[  2.5 -22.6  16.6  -4.4   2.3  -3.4 -10.1 -60.7  14.2  14.4  12.2  -4.4
   7.9 -15.5  -9.5  -9.5  11.1  -9.3 -18.2  12.3] | <82>
[ -9.3  -8.2   9.2  -1.1   4.5   1.4 -72.6  26.1 -48.3  15.4 -33.7  60.9
   9.9 -15.0  -3.2   5.2  36.3  13.3  20.0 -11.3] | <75>
[ 20.4 -16.6  18.5   3.3   9.6 -14.4  -1.6 -31.9  28.2  25.5   2.7 -13.7
  17.2 -12.9   1.1  -3.3 -36.5  51.9 -10.5  10.1] | <82>
[ 44.4   2.7  -0.2  -6.1   1.4   2.4 -88.1 -45.9  38.4  -5.9 -17.2 -12.3
  12.3 -12.8  27.8 -13.2  10.2  99.9  74.8   7.1] | <82>
[ -1.0 -14.8  10.3  -9.7   3.0   0.6 -63.2  -7.5 -23.6  26.6 -32.6  35.5
   0.9 -16.3   4.1  -9.4  41.6  22.6  30.8  -6.2] | <75>
[  7.2 -15.4  11.4 -11.1  -1.1   0.8 -47.8 -25.1   1.3  25.9 -20.4  20.1
   3.5 -12.8  16.2 -13.8  36.4  24.7  30.7  -3.6] | <75>
[ -6.9 -16.3  14.8   6.7   3.3   3.8 -65.9  21.7  -8.4   9.9 -33.8  66.1
  14.5 -18.5  -7.3   3.7  13.2  -8.5  -5.6 -11.5] | <75>
[ -2.8 -15.3  16.1   5.6  10.4  -0.1 -91.0  19.9 -39.6  12.9 -46.4  69.7
  13.6 -23.9 -13.2   3.1  11.4  16.5   4.5 -10.9] | <75>
[  4.4   1.4  -1.2  25.2  -4.7  22.3 -53.8 -83.0  54.3 -81.9  42.4  16.3
  25.6 -14.5 -42.4  15.9  -0.3 -24.9 -45.7  29.7] | <75>
[ 22.5  -1.2   3.1  -0.8  -3.7   2.6 -19.4 -11.3  37.2  10.7  -8.9   2.9
  10.2  -2.9  21.1  -4.4   4.4  48.7  31.2  -1.4] | <82>
[ 22.3 -23.1  29.3  13.8   2.4  -8.6  13.5 -18.2  81.7  41.6  10.3  12.1
  35.9 -12.7  22.1   7.6 -49.2  72.8 -25.3   4.7] | <82>

[-10.8   4.7  12.1  28.8  -5.7 -39.0  14.8  -8.7   0.6 -13.7  19.5   4.3
   3.4   6.3  45.4  24.4  14.8  24.9 -36.3  -4.1   1.2   5.1  -6.1  -8.1
 -12.9   4.2  20.3] | <15>
[  4.8   4.7  11.0  28.7  -2.8 -11.8  16.3  -3.5   4.4  -9.3   4.4 -21.2
   0.2  -1.0  13.2  18.3  -6.0  13.6  -6.1  -5.4   0.6  -3.4   2.7  11.6
  -2.6  -8.5   5.9] | <15>
[-19.4  -4.7  -2.5 -13.4   1.7  -8.0 -14.4  -2.9  -6.3   2.9  -1.4  26.2
   1.8   3.0  20.2  -9.1  15.7  -3.2  -4.1   4.5   0.2   3.8  -3.1 -29.8
  -8.2  18.7   7.6] | <13>
[  0.8  -4.1  -6.4 -19.4   3.2  12.9 -15.9  -0.5  -3.1   6.1  -7.4  14.6
  -0.3  -0.4  -8.5 -16.1   1.8 -12.3  12.2   4.4   0.0   1.9   0.0 -16.0
   2.4  13.0  -3.7] | <13>
[-52.4 -13.2  99.9 -41.2  -9.1 -29.8 -30.0 -35.5  34.9 -36.7  42.3  -0.1
  10.8  12.6 -22.1 -27.8   9.8  58.0 -55.4  71.7 -20.4  16.1 -28.0 -28.1
  21.2  32.1  10.5] | <15>
[-10.8  -4.3   3.6 -26.7   0.3   5.9 -16.9  -4.1   2.8   0.3   2.3  10.1
   1.6   1.8 -16.9 -16.3   3.2  -5.9  -4.1  16.9  -3.7   3.7  -4.5  -4.3
   5.1  10.4  -4.2] | <15>
[-15.6  -5.7  -6.1 -10.9   3.8   7.7 -13.6   0.1  -5.8   5.8  -9.2  18.5
  -0.3  -0.8  17.8 -11.6   3.9 -16.2  10.4  -0.2   1.1  -0.9   1.2 -27.5
  -2.5  15.8   2.9] | <13>
[-15.1  -5.9   7.6 -19.3   1.7   9.0 -16.9  -2.9  10.0  -0.7  -4.6   4.4
   1.7   0.0 -10.7 -14.4  -2.3  -4.7   8.5  14.2  -3.3   0.2  -2.3 -14.9
   5.9  12.8  -3.3] | <13>
[ 24.2   9.9 -15.2   5.2  -2.9   0.3  21.8   7.5  -0.7   0.9   4.8 -13.6
  -0.9   1.2 -30.5  15.3  -1.1  13.9 -17.2  -8.7   3.1   4.3  -0.9  58.3
   2.0 -31.5  -8.4] | <15>
[ -1.7  -4.5 -16.6 -15.9   3.0   8.1 -10.3   4.4  -6.6  11.6  -3.0  16.1
  -1.2  -0.8  -5.7 -11.3   2.8 -16.0  13.4  -0.2   1.6  -0.4   1.9 -10.8
  -0.5   7.0  -4.2] | <13>
